In the rows, 128 means zero.
Each row is followed by its group and then its class within the group.
[118 108 156  94 252 124 139 110 161  92 120 122  82 137 160 129 140 151
 149 144 155 140 132 121 105 163 107]
J > Z266
[129 108 111 143 108 110 140 159 132 148  91 123 118 160 137 133  84 109
 123 140 126 151 107  83 108 131 113]
N > z120
[104 119 154 149 149 134 122 159 117 119 170  89 109 140 105 116 145 169
 125 119 118 154 132 150 124  55 114]
U > z59
[133  94 126 107 148 107 137  97 123 108 107 126  70 109 137 137 110 159
 117 156 187 127 124 140 101 144 133]
J > z146
[166 150 135 177 147 178 137 156 137 100 102 184 204  83 104 102 129  94
 131 170 129 181 137  79 139 123 180]
U > z59
[158 139 130 140 148 161 134 106 132 102 105 165 157  90 127 115 139 145
 119 157 147 142 141 117 122 125 151]
U > z130
[125 139 128 135 137 118 147 118 115 122 125 123 100 132 116 126 131 135
 145 141 182 140 128 134 108 121 111]
J > z146
[ 97 137 117 127 137 135  98 141 139 132 143 118 103 118 126 146 155 186
 146 142  51 147 137 142 103  65 139]
U > z59
[120  82 125 119 165 109 102 147 113 131 134 117 103  86 113 160 117 222
 121 115 113 144 136 146  90  72 113]
U > Z971
[ 98 117 173 121 146 111 118 146 111 142 146 114 112 143 137 136 122 166
 142  95 105 142 141 142  94  74 136]
U > z130
[143 117 110 167 126 105 128 173  96 136  99 137 118 130 110 132  95 142
 120 129  82 178 137 110  99 104 129]
N > z240
[123 129 101  96 113 140 136 120 118 134 156 150 113 117  91 123 131 152
 133 128 140 118 104 107 123  85 102]
N > z120
[109 137 140 117 142 111 105 129 130 138 119 146 102 114 130 169 137 170
 132 134  91 129 136 145  99 104 141]
U > z130
[100 115 129 145 123 134 116 157 124 142 113 106 100 186 122 128 121 155
 122 135 106 154 127 113  61 103 102]
N > z120
[143  93 127 109 145 117 129 110 124 106 110 143 110 107 134 127 114 189
 131 132 167 128 143 126 101 114 121]
J > Z585
[121  93 142 102 125 105 130 125 120 129 137 113  72 102 117 154 126 156
 133 147 188 114  91 128 108 124  72]
J > Z266
[138 113 119 131 126 136 162 106 113  99 169 140 119 106 109 105 130 106
 107 142 194 126 111 120 113  98 149]
J > z146
[140  97 150 122 146 121 154 103 127 116 120 125 113 123 158 122 108 157
 119 139 202 146 134 114  97 140 113]
J > z146
[131 127 118 154 116 118 125 167 125 148 123 138 122 132 102 153 126 154
 139 124 121 139 123 102 141 121  97]
N > z240
[148  93 121 123 129 125 128 107 116 114 124 140 107 121 100 123 103 164
 127 157 189 104 121 105 109 110 103]
J > Z266
[160 122 112 151 132 120 117 170 109 136  92 117 141 127 108 117 104 125
 108 147 123 152 107 125 109 128 107]
N > z120
[130 134 144 158 136 126 125 151 119 115 115 139 128 129 126 159 113 140
 123 144 119 157 136 127 101 115 146]
U > Z971
[157 114 131 150 138 104 153 110 125 107 130 114 103 161 141 133 112 114
 140 136 203 136 152 104 111 151 120]
J > Z585
[174 145 143 137 167 160 160 120 114  90 135 136 167  96 127  96 130  83
 114 156 183 113 141 119 152 129 137]
J > z146
[121 110 147  85 145 129 131 108 149 106 145  98  40 118 118 108 139 156
 129 150 184 128  95 154 127 123 125]
J > z146
[142  97 132 129 137  99 135 118 112 106 122 121  77 139 142 135  91 167
 122 126 167 138 141 127  87  96 136]
J > Z585
[124 126 122 141 146 134 122 161 137 135 149 111 119 114 103  94 150 155
 110 123 103 156 113 129 135  80 133]
U > z59
[133 107 122 150 143 135 111 167 130 134 117 136 134 118 128 144 109 187
 116 141  99 165 134 130  93  71 118]
U > z59
[114 117 138 129 139 121  98 165 127 129 124  93  80 140 148 151 131 187
 110 119  83 164 139 141  88  98 140]
U > Z971

Each row is followed by its group and then its class within the group.
[ 94 166 125 130 142 150 144 124 121 131 139 113 134 118 100 117 112 125
  99 136 130 120 131 156 136  97 137]
<30> > z325
[ 81 172 123 124 144 147 137 128 125 135 116 104 139 121 109 162 100 130
  51 132 127 119 136 157  89 107 115]
<30> > z325
[ 98 171  94 132 141 147 140 131 123 156 121 124 150 130 105 104 113 129
 148 144 131 111 127 132 129  93 131]
<30> > z853
[114 153 132 131 148 149 135 120 125 155 126 127 144 139 123 110 127 139
 134 144 129 101 148 127 108 140 133]
<34> > z89
[106 156 131 149 137 151 130 122 128 135 148 124 122 117 116 113 120 131
  91 126 149 124 132 153  89 110 137]
<30> > z325
[ 86 163 147 138 177 136 136 117 123 137 171 125 133 121  99  97  99 119
  99 128 133 124 148 152 111 103 142]
<30> > z325
[125 156 123 122 137 144 155 124 139 134 139 136 145 133 124  89 143 166
 150 128 145 109 141 149 111 104 125]
<34> > z887
[133 147 153 101 143 144 150 108 137 127 162 139 137 136 124  76 145 150
 135 125 147 111 143 150 112 126 123]
<34> > Z134
[119 142 125 117 126 159 161 118 136 125 106 130 136 132 130 122 150 148
 105 133 130 116 140 162 119 116 119]
<34> > z887
[119 138 136 129 131 147 162 126 138 140 130 135 140 146 141  89 147 159
 139 135 141 108 142 151 124 122 125]
<34> > Z134
[123 168 127 163 135 150 138 116 142 147 139 143 143 150 136  89 144 150
 158 130 144 100 149 147  93 130 127]
<34> > z89
[ 90 166 120 174 127 144 124 120 126 138 173 140 131 120 102  82 108 118
 155 129 132 133 142 136 146 123 149]
<30> > z325
[129 137 116 119 115 150 157 128 139 140 141 130 145 132 118 117 141 146
 134 134 133 109 146 145 120 121 125]
<34> > z887
[160 138 104 155 130 154 147 120 145 144 145 149 142 146 146  86 154 157
 175 130 141 117 151 158 107 120 132]
<34> > z89
[130 148 112 141 124 152 141 118 135 155 137 147 150 147 145  99 139 149
 172 134 139 100 151 156 101 130 121]
<34> > z887
[119 144 150 121 132 178 147 107 141 132 117 131 139 117 133  68 138 150
 132 144 135 109 133 148 167 122 108]
<34> > Z134
[139 128 112 111 125 154 155 114 152 134 124 140 155 134 129  74 145 151
 162 145 140 111 131 138 116 110 137]
<34> > z887
[ 85 169 121 178 141 136 112 141 131 141 141 121 147 135 112 128 100 116
 125 134 137 113 143 139 102 116 149]
<30> > z853
[ 93 151  84 139 164 139 136 132 123 132  90 104 139 108  95 129  98 123
  97 139 118 132 131 124 115  90 138]
<30> > Z332
[138 130 151 110 127 147 149 118 134 137 172 137 140 121 101  98 145 148
 143 139 134 116 138 143 110 131 118]
<34> > Z134
[ 86 167 128 130 147 130 135 124 126 137 136 109 141 118  88 133  96 129
  85 139 123 114 138 155 111 115 147]
<30> > z325
[ 92 163 134 140 149 149 119 131 124 141 157 118 156 105  82 122 107 125
  86 145 131 109 130 155  92  95 134]
<30> > z853
[118 140 128 125 125 151 152 118 140 140 147 136 141 143 130  75 127 150
 173 128 136 107 151 153 123 120 108]
<34> > z887
[132 133 139 141 132 160 139 114 141 153 141 145 143 130 125  56 139 150
 180 140 139 103 148 145 129 125 121]
<34> > z89
[124 134 121 150  98 156 151 119 143 151 127 142 148 142 144  84 140 147
 189 134 141 112 141 151 136 118 120]
<34> > z89
[131 141 134 133 124 157 157 112 134 148 147 150 143 135 126  91 129 149
 157 129 142 101 153 153 112 128 120]
<34> > z887
[ 86 148 158 116 139 122 127 121 141 112 165 121 152 113  90 111 106 119
  68 128 138 129 130 180 123  93 156]
<30> > z325
[108 145 130 139 151 136 125 127 144 133 150 123 127 117 101 111 108 118
 110 130 122 130 127 135 119 109 125]
<30> > z325
[ 90 165 124 146 138 129 115 140 124 143 148 114 129 118  93 113 102 123
 110 132 116 129 127 140 110  94 126]
<30> > z325
[139 131 122 125 135 155 155 118 141 139 125 136 146 133 138  98 151 153
 157 134 134 102 143 145 111 124 119]
<34> > z887
[135 138 113 102 151 155 158 111 138 121 136 142 140 114 126  71 152 148
 141 118 128 120 130 139 115  99 123]
<34> > z887
[ 94 169 121 163 144 154 111 130 127 137 152 120 143 121 100 106 118 124
 112 135 134 106 144 148  95 111 135]
<30> > z853
[103 160 121 123 137 129 126 124 131 119 148 131 151  83 100  93  99 111
 102 142 137 124 141 144 107  82 167]
<30> > z325
[134 148 109 152 154 153 148 125 134 153 131 137 149 140 137  95 153 151
 153 137 139 101 142 141  91 130 124]
<34> > z89
[111 159 146 168 136 159 119 132 127 137 175 126 147 108  91  95  97 126
 101 136 128 120 138 165 103 104 143]
<30> > z853
[115 153 114 104 140 151 163 110 144 118 110 129 142 124 131  90 147 149
 134 132 131 111 137 143 106 124 123]
<34> > z887
[139 131 145 109 156 147 150 119 137 148 142 140 126 142 133  90 150 163
 148 138 138 118 140 134 117 119 115]
<34> > Z134
[119 159 120 143 143 152 157 110 138 133 139 151 142 129 131  70 149 141
 166 127 133 113 152 140 109 134 128]
<34> > z887
[100 170 110 168 169 139 122 135 127 155 130 114 148 132  99  97 107 119
 110 136 136 113 146 121  95 123 143]
<30> > Z332
[122 153 131 136 151 149 149  86 133 146 136 142 134 140 123  76 140 135
 143 118 137 118 150 135 124 136 129]
<34> > Z134
[104 161 137 158 157 137 120 122 128 140 148 112 143 126 112 120 103 121
  88 135 134 128 142 152 117 106 139]
<30> > z325
[ 73 167 117 143 135 176 130 132 119 126 137 111 131 123 104 127 112 116
 107 126 129 120 134 136  83 100 143]
<30> > z325
[139 149  98 154 123 153 139 126 138 139 108 133 142 139 147 122 142 144
 146 142 121 111 140 141 109 110 102]
<34> > z89
[ 81 163 145 174 137 139 122 130 127 134 133 118 155 123 105 117  96 108
 110 138 140 108 141 142 105 118 145]
<30> > z853
[103 164 136 110 120 141 141 133 112 132 148 123 149 111 112 127 105 124
 102 131 143 103 137 151 108 109 145]
<30> > z853
[ 90 152 135 152 128 144 122 126 131 148 126 118 145 121 123 145  88 121
  91 137 127 111 147 160 124 119 144]
<30> > z853
[122 148 149 173 121 155 141 109 137 145 164 148 158 133 133 120 123 132
 103 127 138  96 161 187  94 155 137]
<34> > z89
[107 157 157  90 141 143 135 113 139 127 158 139 135 125 119  72 130 148
 140 125 142  97 136 147 106 108 118]
<34> > Z134
